Below are the code and all the weights of a small trained network. Each question names an input and a target symbol and asks about switching units off, where a switched-off unit gives its printed mean instead of its output.

import numpy as np


def w(rows, s, z=0):
    codes = np.array(rows[::2]) - 128.0
    scale = np.full(codes.shape[1], s)
    scale[-1] = z or s
    return codes * scale


def norm(h):
    return h / np.sqrt((h * h).mean(-1, keepdims=True) + 1e-5)


def f(y):
    return y / 2 * (1 + np.tanh(0.7978845608 * (y + 0.044715 * y**3)))


def softmax(a):
    e = np.exp(a - a.max(-1, keepdims=True))
    return e / e.sum(-1, keepdims=True)


def log_softmax(a):
    a = a - a.max(-1, keepdims=True)
    return a - np.log(np.exp(a).sum(-1, keepdims=True))


def net(x, mask):
    ids = ['αβγδεζηλπστφψ'.index(c) for c in x.split()]
    T = len(ids)
    res = E[ids] + P[:T]
    u = 0
    for l in range(2):
        q, k, v = (norm(res) @ M[l].T for M in (Q, K, V))
        z = softmax(np.where(np.tri(T) > 0, q @ k.T / 2**0.5, -1e9)) @ v
        res = res + np.where(mask[u], z, O[l][:, -1]) @ O[l][:, :-1]
        u += 1
        y = f(norm(res) @ A[l][:, :-1].T + A[l][:, -1])
        res = res + np.where(mask[u : u + 4], y, B[l][:, -1]) @ B[l][:, :-1]
        u += 4
    return log_softmax(norm(res)[-1] @ U[:, :-1].T + U[:, -1])


Q, K, V, O, A, B = {}, {}, {}, {}, {}, {}
E = w([
[133,141,151,152,100,130,176,166,188],'α',
[90,107,93,114,158,108,83,134,213],'β',
[203,213,101,167,68,189,101,130,175],'γ',
[142,84,107,74,114,109,179,89,164],'δ',
[105,100,154,125,63,179,131,124,154],'ε',
[110,142,89,88,160,149,105,76,105],'ζ',
[138,123,83,125,187,77,133,82,184],'η',
[76,72,107,135,36,130,46,254,133],'λ',
[132,76,210,134,76,102,107,139,127],'π',
[142,161,132,105,94,147,156,171,116],'σ',
[161,148,96,90,156,83,136,161,160],'τ',
[164,86,104,112,139,81,163,101,114],'φ',
[128,82,192,56,209,154,210,169,97],'ψ',
],0.025)
P = w([
[56,240,49,214,171,106,128,131,146],'0',
[75,203,23,188,130,133,89,205,171],'1',
[38,228,144,146,196,68,92,175,135],'2',
[90,130,15,155,113,238,22,199,152],'3',
[76,209,169,112,202,68,107,161,161],'4',
[142,102,49,167,122,236,56,170,196],'5',
[100,169,200,112,199,66,114,137,163],'6',
[161,90,68,146,161,234,40,139,192],'7',
[118,144,220,96,223,65,117,104,158],'8',
[141,96,60,158,144,253,37,147,171],'9',
],0.0058)
Q[0] = w([
[68,132,120,98,129,66,202,97,101],'L0H0',
[142,196,54,114,120,218,156,92,254],'L0H0',
],0.0092)
K[0] = w([
[1,148,17,134,172,124,193,117,112],'L0H0',
[197,176,193,49,152,157,120,82,217],'L0H0',
],0.0056)
V[0] = w([
[3,130,82,56,134,124,188,161,166],'L0H0',
[196,102,162,112,169,119,137,122,125],'L0H0',
],0.0037)
O[0] = w([
[38,69,130,197,182,207,192,128,2,253],'L0H0',
[135,168,152,126,167,97,166,167,202,89],'L0H0',
],0.0088,0.0016)
A[0] = w([
[132,154,155,55,197,169,172,79,106,131],'L0N0',
[178,103,119,71,120,36,181,126,19,249],'L0N1',
[165,201,49,178,121,97,2,89,207,251],'L0N2',
[211,245,43,186,59,180,33,82,206,49],'L0N3',
],0.0061,0.0011)
B[0] = w([
[149,144,142,87,33,99,122,235,86,176],'L0N0',
[129,149,111,171,171,242,67,122,152,254],'L0N1',
[159,200,191,111,38,200,170,120,99,250],'L0N2',
[255,90,145,97,89,219,167,88,181,254],'L0N3',
],0.0091,0.0042)
Q[1] = w([
[83,112,115,65,113,127,175,128,151],'L1H0',
[185,104,25,145,124,254,207,101,157],'L1H0',
],0.0088)
K[1] = w([
[112,135,168,97,93,110,190,92,161],'L1H0',
[184,1,172,78,204,121,110,91,123],'L1H0',
],0.0097)
V[1] = w([
[189,150,146,255,183,179,57,125,101],'L1H0',
[188,73,133,92,209,189,164,132,144],'L1H0',
],0.0079)
O[1] = w([
[80,126,183,214,244,186,9,64,64,182],'L1H0',
[107,11,18,156,218,254,119,74,43,255],'L1H0',
],0.0078,0.007)
A[1] = w([
[184,76,191,175,142,81,62,48,181,6],'L1N0',
[117,142,251,107,39,217,132,245,72,113],'L1N1',
[238,140,186,212,99,98,118,254,164,192],'L1N2',
[154,151,242,112,84,39,4,34,8,174],'L1N3',
],0.0053,0.0019)
B[1] = w([
[167,144,93,47,139,63,194,127,80,128],'L1N0',
[128,126,149,154,104,35,154,59,46,253],'L1N1',
[245,63,115,183,192,127,64,136,140,179],'L1N2',
[210,132,88,2,136,111,52,108,193,137],'L1N3',
],0.0079,0.0035)
U = w([
[144,92,187,232,154,100,171,169,200,93],'α',
[32,156,183,91,121,147,84,157,231,179],'β',
[209,165,183,130,56,230,117,99,145,4],'γ',
[117,49,14,106,81,109,174,148,155,72],'δ',
[61,69,210,152,59,88,152,22,141,134],'ε',
[102,184,109,34,104,110,64,115,87,96],'ζ',
[125,164,123,136,167,60,187,19,181,120],'η',
[112,100,113,162,49,140,36,234,124,175],'λ',
[188,60,206,78,115,80,67,86,178,192],'π',
[167,172,130,193,107,80,166,115,33,89],'σ',
[157,186,115,109,184,136,90,254,156,64],'τ',
[88,70,124,181,188,161,56,80,118,197],'φ',
[115,74,226,76,153,185,176,218,100,75],'ψ',
],0.0079,0.0023)

Each question gives the input, a string of symbols that net reads in full, and the target symbol t.
The units are the heads (2 rows each of Q, K, V and O) and the neurons (one row each of A and B). Each row of codes is followed by its name. A weight is (code - 128) times the scale printed after its matrix; where a second scale follows, it is the last column's (O, A, B and U).
mask holds one flag per unit, layer by layer, with each layer's heads first. A switched-off unit (its flag False) gives its mean, the last column of its rows in O or B, instead of its output. The means were averaged over made-up inputs and are rounded, as every weight is.
A unit's drop is (log p(t) with every unit on - log p(t) with that unit switched off) / (log p(t) with every unit on - log p(t) with every unit switched off).
The circuit of an input: a set's keep is (log p(t) with only the set's units on - log p(t) with every unit switched off) / (log p(t) with every unit on - log p(t) with every unit switched off). Starting from all 10 units, units are removed one at a time, each time the one whose removal leaves the highest keep (on an exact tie, the one counted first), for as long as the keep stays at least 0.8.
circuit, biggest first: the units of the circuit, biggest drop first
top k neurons: the k neurons with the biggest drops, biggest first
top k neurons in layer l: the k neurons of layer l with the biggest drops, biggest first
drop of u: that unit's drop, to one decimal
input σ φ φ η γ φ π, target π: circuit, biggest first	L1N3; L1H0
input ε φ σ δ, target δ: circuit, biggest first	L1H0; L0N3
input φ α π π β η α σ τ, target τ: circuit, biggest first	L1H0; L0N3; L1N1
input π φ ζ, target ζ: top 2 neurons	L1N3; L0N0
input τ φ γ ζ π ε η, target η: circuit, biggest first	L1H0; L0N1; L0N2; L0N3
input γ ε φ σ ζ γ ε φ τ, target τ: circuit, biggest first	L0N3; L1H0; L1N1
input ε σ γ σ β φ β α, target φ: circuit, biggest first	L1H0; L0N2
input δ ε γ σ ζ γ φ φ α, target α: circuit, biggest first	L0N3; L1H0; L0N2
input α σ ε ψ ψ τ, target δ: top 2 neurons in layer 0	L0N0; L0N1
input ε σ σ φ η δ β, target β: circuit, biggest first	L0N3; L1H0
input τ ζ β φ δ ε, target δ: circuit, biggest first	L1H0; L0N2
input λ φ φ τ, target φ: circuit, biggest first	L0N1; L1H0
input φ π φ φ ε φ σ φ ε, target ε: top 2 neurons in layer 0	L0N3; L0N1
input φ η η τ, target φ: circuit, biggest first	L0N1; L0N2; L1H0
input ε ζ β α, target α: top neuron in layer 0	L0N1
input ε β ε τ α β, target β: top 3 neurons	L0N2; L0N1; L0N3
input ζ γ φ β φ γ γ τ, target γ: top neuron	L0N3
input φ φ γ β α λ α β γ ζ, target γ: top 2 neurons	L0N3; L0N2
input η α φ γ δ σ, target δ: top 2 neurons in layer 0	L0N2; L0N1
input δ ψ λ ψ π γ ε γ η ζ, target γ: circuit, biggest first	L0H0; L0N3; L0N2
input φ λ ζ φ δ τ, target δ: top 2 neurons	L0N1; L0N2
input γ ε ε β, target γ: top 2 neurons	L0N2; L0N3
input β γ ε γ π φ ε δ β π, target π: top neuron in layer 1	L1N3
input π φ η ε δ τ ε β, target δ: top 2 neurons in layer 0	L0N2; L0N1
input φ π φ σ, target φ: top 3 neurons	L0N1; L0N2; L0N0
input φ τ σ, target σ: top 2 neurons	L0N3; L1N1
input β τ ε, target ε: top 2 neurons	L0N1; L1N1
input σ σ σ, target σ: top neuron	L1N1
input λ γ φ γ η τ, target γ: drop of L0N2	0.4
input γ φ φ π γ η, target γ: drop of L0N2	0.6
